Below are the code and all the weights of a small trained network. Each question names an input and a target symbol and asks about switching units off, where a switched-off unit gives its printed mean instead of its output.

import numpy as np


def w(rows, s, z=0):
    codes = np.array(rows[::2]) - 128.0
    scale = np.full(codes.shape[1], s)
    scale[-1] = z or s
    return codes * scale


def f(y):
    return np.maximum(y, 0)


def softmax(a):
    e = np.exp(a - a.max(-1, keepdims=True))
    return e / e.sum(-1, keepdims=True)


def log_softmax(a):
    a = a - a.max(-1, keepdims=True)
    return a - np.log(np.exp(a).sum(-1, keepdims=True))


def net(x, mask):
    ids = ['αβδεζηθλμξπστφψω'.index(c) for c in x.split()]
    T = len(ids)
    res = E[ids] + P[:T]
    q, k, v = (res @ M[0].T for M in (Q, K, V))
    z = softmax(np.where(np.tri(T) > 0, q @ k.T / 2**0.5, -1e9)) @ v
    res = res + np.where(mask[0], z, O[0][:, -1]) @ O[0][:, :-1]
    y = f(res @ A[0][:, :-1].T + A[0][:, -1])
    res = res + np.where(mask[1:9], y, B[0][:, -1]) @ B[0][:, :-1]
    return log_softmax(res[-1] @ U[:, :-1].T + U[:, -1])


Q, K, V, O, A, B = {}, {}, {}, {}, {}, {}
E = w([
[3,136,140,61,180],'α',
[130,7,236,237,237],'β',
[217,25,169,94,139],'δ',
[50,82,247,199,125],'ε',
[133,100,19,90,86],'ζ',
[58,19,147,102,68],'η',
[125,68,105,113,86],'θ',
[76,139,152,119,243],'λ',
[112,37,64,133,184],'μ',
[186,155,71,68,86],'ξ',
[114,86,133,197,110],'π',
[57,102,223,98,182],'σ',
[80,18,119,49,109],'τ',
[180,78,95,88,151],'φ',
[197,43,142,42,101],'ψ',
[144,244,130,152,120],'ω',
],0.012)
P = w([
[10,195,92,43,54],'0',
[146,106,166,95,159],'1',
[185,120,179,102,147],'2',
[184,126,164,101,150],'3',
[182,116,160,103,165],'4',
[172,107,187,93,119],'5',
[165,90,175,101,157],'6',
[171,91,181,100,154],'7',
[183,97,178,102,159],'8',
[175,89,180,105,153],'9',
],0.013)
Q[0] = w([
[155,88,122,4,139],'h0',
[54,155,98,106,213],'h0',
],0.011)
K[0] = w([
[9,185,133,92,75],'h0',
[147,108,159,120,172],'h0',
],0.013)
V[0] = w([
[86,140,212,116,214],'h0',
[194,254,57,69,205],'h0',
],0.0092)
O[0] = w([
[107,106,219,58,6,182],'h0',
[213,141,172,61,167,2],'h0',
],0.016,0.0048)
A[0] = w([
[136,208,179,120,161,4],'n0',
[48,192,220,100,142,111],'n1',
[83,235,208,254,116,75],'n2',
[142,28,193,194,241,157],'n3',
[67,104,177,82,221,131],'n4',
[96,157,146,149,219,208],'n5',
[23,87,135,13,199,194],'n6',
[175,141,152,80,145,15],'n7',
],0.0077,0.0049)
B[0] = w([
[106,130,125,86,134,137],'n0',
[147,206,64,163,147,213],'n1',
[202,196,130,141,148,164],'n2',
[70,144,68,120,153,221],'n3',
[143,159,208,178,117,191],'n4',
[202,155,163,103,124,171],'n5',
[183,141,128,95,145,254],'n6',
[170,106,215,253,120,154],'n7',
],0.012,0.0097)
U = w([
[154,140,222,129,107,85],'α',
[147,112,114,94,113,189],'β',
[123,92,158,190,153,114],'δ',
[180,103,161,68,108,69],'ε',
[80,138,98,71,144,72],'ζ',
[127,145,86,103,166,100],'η',
[132,139,115,61,163,97],'θ',
[85,127,154,58,81,35],'λ',
[164,104,147,74,46,87],'μ',
[72,116,69,195,118,43],'ξ',
[166,128,144,52,172,65],'π',
[124,117,135,73,172,186],'σ',
[171,179,207,161,138,124],'τ',
[187,142,78,101,177,1],'φ',
[74,88,162,125,84,139],'ψ',
[160,254,176,143,154,118],'ω',
],0.0096,0.0059)

Each question gives the input, a string of symbols that net reads in full, and the target symbol t.
The units are the heads (2 rows each of Q, K, V and O) and the neurons (one row each of A and B). Each row of codes is followed by its name. A weight is (code - 128) times the scale printed after its matrix; where a second scale follows, it is the last column's (O, A, B and U).
mask holds one flag per unit, heads first, then neurons. A switched-off unit (its flag False) gives its mean, the last column of its rows in O or B, instead of its output. The means were averaged over made-up inputs and are rounded, as every weight is.
A unit's drop is (log p(t) with every unit on - log p(t) with that unit switched off) / (log p(t) with every unit on - log p(t) with every unit switched off).
The circuit of an input: a set's keep is (log p(t) with only the set's units on - log p(t) with every unit switched off) / (log p(t) with every unit on - log p(t) with every unit switched off). Starting from all 9 units, units are removed one at a time, each time the one whose removal leaves the highest keep (on an exact tie, the one counted first), for as long as the keep stays at least 0.8.
units of the circuit, in order: the units of the circuit, biggest drop first
most important unit: the unit with the biggest drop
k most important neurons: the k neurons with the biggest drops, biggest first
drop of u: that unit's drop, to one decimal
input ε φ η, target ψ: most important unit -> h0
input ξ α π δ, target ω: units of the circuit, in order -> h0, n4
input ζ ε σ τ δ ξ α, target ω: units of the circuit, in order -> n1, n4
input φ δ θ δ φ φ φ ε, target ω: units of the circuit, in order -> n2, n1
input ξ ψ ε α ε ζ τ, target ω: 4 most important neurons -> n4, n7, n5, n3
input ξ φ φ π ψ α, target ω: units of the circuit, in order -> n4, h0
input ζ σ σ β φ ω δ φ, target φ: 2 most important neurons -> n3, n5
input λ ε μ π ε α β β ξ, target α: units of the circuit, in order -> h0, n7
input ω ε δ, target τ: 2 most important neurons -> n7, n4
input ε λ ζ σ ζ, target ψ: units of the circuit, in order -> h0, n1
input ω δ θ η η ψ β ψ η ζ, target τ: units of the circuit, in order -> h0, n7
input σ α δ β δ ψ α τ, target μ: 2 most important neurons -> n3, n6
input ξ ξ ζ ε η η η μ α ψ, target ω: 2 most important neurons -> n7, n3
input ω μ η τ, target τ: most important neuron -> n7
input η η θ τ λ δ σ, target ω: 4 most important neurons -> n2, n5, n4, n6
input λ η λ η, target α: 2 most important neurons -> n7, n3
input ζ ε η η ε ε ω η σ τ, target φ: 2 most important neurons -> n3, n5
input λ σ β η τ, target α: drop of n2 -> 0.0
input ζ π δ, target φ: drop of h0 -> 1.3
input η σ ε α δ ε ξ, target ξ: drop of n6 -> 0.1
input η ξ σ τ φ β η η, target ξ: drop of h0 -> 1.1
input η δ δ ε η φ, target ξ: most important neuron -> n6
